Here is a tiny trained network, its code and every weight. The questions are about switching its units off for an input and a target symbol, where a switched-off unit gives its printed mean instead of its output.

import numpy as np


def w(rows, s, z=0):
    codes = np.array(rows[::2]) - 128.0
    scale = np.full(codes.shape[1], s)
    scale[-1] = z or s
    return codes * scale


def f(y):
    return y / 2 * (1 + np.tanh(0.7978845608 * (y + 0.044715 * y**3)))


def softmax(a):
    e = np.exp(a - a.max(-1, keepdims=True))
    return e / e.sum(-1, keepdims=True)


def log_softmax(a):
    a = a - a.max(-1, keepdims=True)
    return a - np.log(np.exp(a).sum(-1, keepdims=True))


def net(x, mask):
    ids = ['αβγδεζηθλμξστφψ'.index(c) for c in x.split()]
    T = len(ids)
    res = E[ids] + P[:T]
    r = res
    for j in range(2):
        rows = slice(2 * j, 2 * j + 2)
        q, k, v = (r @ M[0][rows].T for M in (Q, K, V))
        z = softmax(np.where(np.tri(T) > 0, q @ k.T / 2**0.5, -1e9)) @ v
        o = O[0][rows]
        res = res + np.where(mask[j], z, o[:, -1]) @ o[:, :-1]
    y = f(res @ A[0][:, :-1].T + A[0][:, -1])
    res = res + np.where(mask[2:10], y, B[0][:, -1]) @ B[0][:, :-1]
    return log_softmax(res[-1] @ U[:, :-1].T + U[:, -1])


Q, K, V, O, A, B = {}, {}, {}, {}, {}, {}
E = w([
[201,155,222,171,144],'α',
[107,118,158,47,120],'β',
[147,112,240,117,127],'γ',
[96,146,77,128,152],'δ',
[127,14,109,146,74],'ε',
[146,134,109,165,42],'ζ',
[58,178,58,159,99],'η',
[132,206,178,150,192],'θ',
[180,179,50,96,136],'λ',
[4,139,127,120,63],'μ',
[186,62,146,106,197],'ξ',
[185,36,87,232,172],'σ',
[74,138,65,95,37],'τ',
[134,114,185,168,212],'φ',
[85,246,141,100,58],'ψ',
],0.019)
P = w([
[90,98,31,27,3],'0',
[58,98,87,35,23],'1',
[63,124,56,65,88],'2',
[103,110,97,57,102],'3',
[101,100,84,53,131],'4',
[100,119,94,76,123],'5',
[108,129,90,81,130],'6',
[114,99,97,53,159],'7',
],0.0024)
Q[0] = w([
[154,103,120,160,115],'h1',
[101,145,92,174,129],'h1',
[95,97,116,162,163],'h2',
[161,136,2,41,157],'h2',
],0.0069)
K[0] = w([
[41,185,161,115,196],'h1',
[169,84,174,6,44],'h1',
[225,147,178,41,3],'h2',
[111,140,219,173,107],'h2',
],0.0043)
V[0] = w([
[159,2,228,41,44],'h1',
[72,64,122,153,60],'h1',
[3,112,194,151,176],'h2',
[116,4,48,109,222],'h2',
],0.0079)
O[0] = w([
[203,119,230,132,113,251],'h1',
[26,76,199,55,184,154],'h1',
[120,178,116,1,96,117],'h2',
[129,28,85,144,69,225],'h2',
],0.0086,0.0026)
A[0] = w([
[83,129,134,1,97,159],'n1',
[63,145,140,166,61,39],'n2',
[86,80,179,195,138,140],'n3',
[76,98,131,174,147,253],'n4',
[166,171,106,225,177,196],'n5',
[200,79,91,136,182,58],'n6',
[81,111,197,97,123,183],'n7',
[196,130,119,90,78,105],'n8',
],0.01,0.0027)
B[0] = w([
[98,95,159,154,74,254],'n1',
[245,146,194,245,16,163],'n2',
[174,187,46,183,177,196],'n3',
[107,208,125,174,254,186],'n4',
[145,209,108,54,47,185],'n5',
[181,197,110,65,108,218],'n6',
[139,124,170,205,241,214],'n7',
[162,47,165,102,6,173],'n8',
],0.0065,0.0058)
U = w([
[194,135,210,121,97,57],'α',
[69,48,192,45,106,134],'β',
[156,72,210,177,156,71],'γ',
[45,83,96,99,149,231],'δ',
[129,2,103,203,124,78],'ε',
[184,73,146,170,66,209],'ζ',
[89,98,112,154,99,254],'η',
[116,178,178,85,143,76],'θ',
[133,126,102,36,56,94],'λ',
[98,92,183,194,113,70],'μ',
[187,62,163,76,124,222],'ξ',
[181,122,99,185,119,100],'σ',
[109,62,139,116,49,114],'τ',
[133,129,161,158,179,88],'φ',
[149,159,198,115,55,28],'ψ',
],0.0087,0.0055)

Each question gives the input, a string of symbols that net reads in full, and the target symbol t.
The units are the heads (2 rows each of Q, K, V and O) and the neurons (one row each of A and B). Each row of codes is followed by its name. A weight is (code - 128) times the scale printed after its matrix; where a second scale follows, it is the last column's (O, A, B and U).
mask holds one flag per unit, heads first, then neurons. A switched-off unit (its flag False) gives its mean, the last column of its rows in O or B, instead of its output. The means were averaged over made-up inputs and are rounded, as every weight is.
A unit's drop is (log p(t) with every unit on - log p(t) with that unit switched off) / (log p(t) with every unit on - log p(t) with every unit switched off).
The circuit of an input: a set's keep is (log p(t) with only the set's units on - log p(t) with every unit switched off) / (log p(t) with every unit on - log p(t) with every unit switched off). Starting from all 10 units, units are removed one at a time, each time the one whose removal leaves the highest keep (on an exact tie, the one counted first), for as long as the keep stays at least 0.8.
circuit, biggest first: the units of the circuit, biggest drop first
most important unit: the unit with the biggest drop
k most important neurons: the k neurons with the biggest drops, biggest first
which heads matter: for each layer, one digit per head in row order, 1 if its drop is at least 0.15 and else 0, layers parted by /
drop of u: that unit's drop, to one decimal
input ε ε β η τ μ, target μ: which heads matter : 10
input δ ψ θ, target θ: circuit, biggest first : [h2; n5]
input μ δ φ φ δ, target δ: circuit, biggest first : [h1; n2]
input δ β ξ φ γ η σ, target σ: circuit, biggest first : [n3; n6]
input λ τ μ, target μ: most important unit : n2
input μ η ξ ε ξ γ, target γ: which heads matter : 10
input λ ζ λ α, target σ: circuit, biggest first : [h2; n3; h1]
input τ η ξ σ α λ, target λ: which heads matter : 00
input δ δ σ, target σ: circuit, biggest first : [n6; n3; n4]
input λ μ φ ξ ψ μ β, target β: 3 most important neurons : [n1; n3; n2]
input ξ τ μ ζ η δ, target δ: drop of n2 : 0.2
input δ ζ β β ξ γ, target γ: drop of n7 : 0.6
input φ ψ μ θ, target θ: drop of n6 : -0.1
input μ ξ α λ, target λ: most important neuron : [n7]
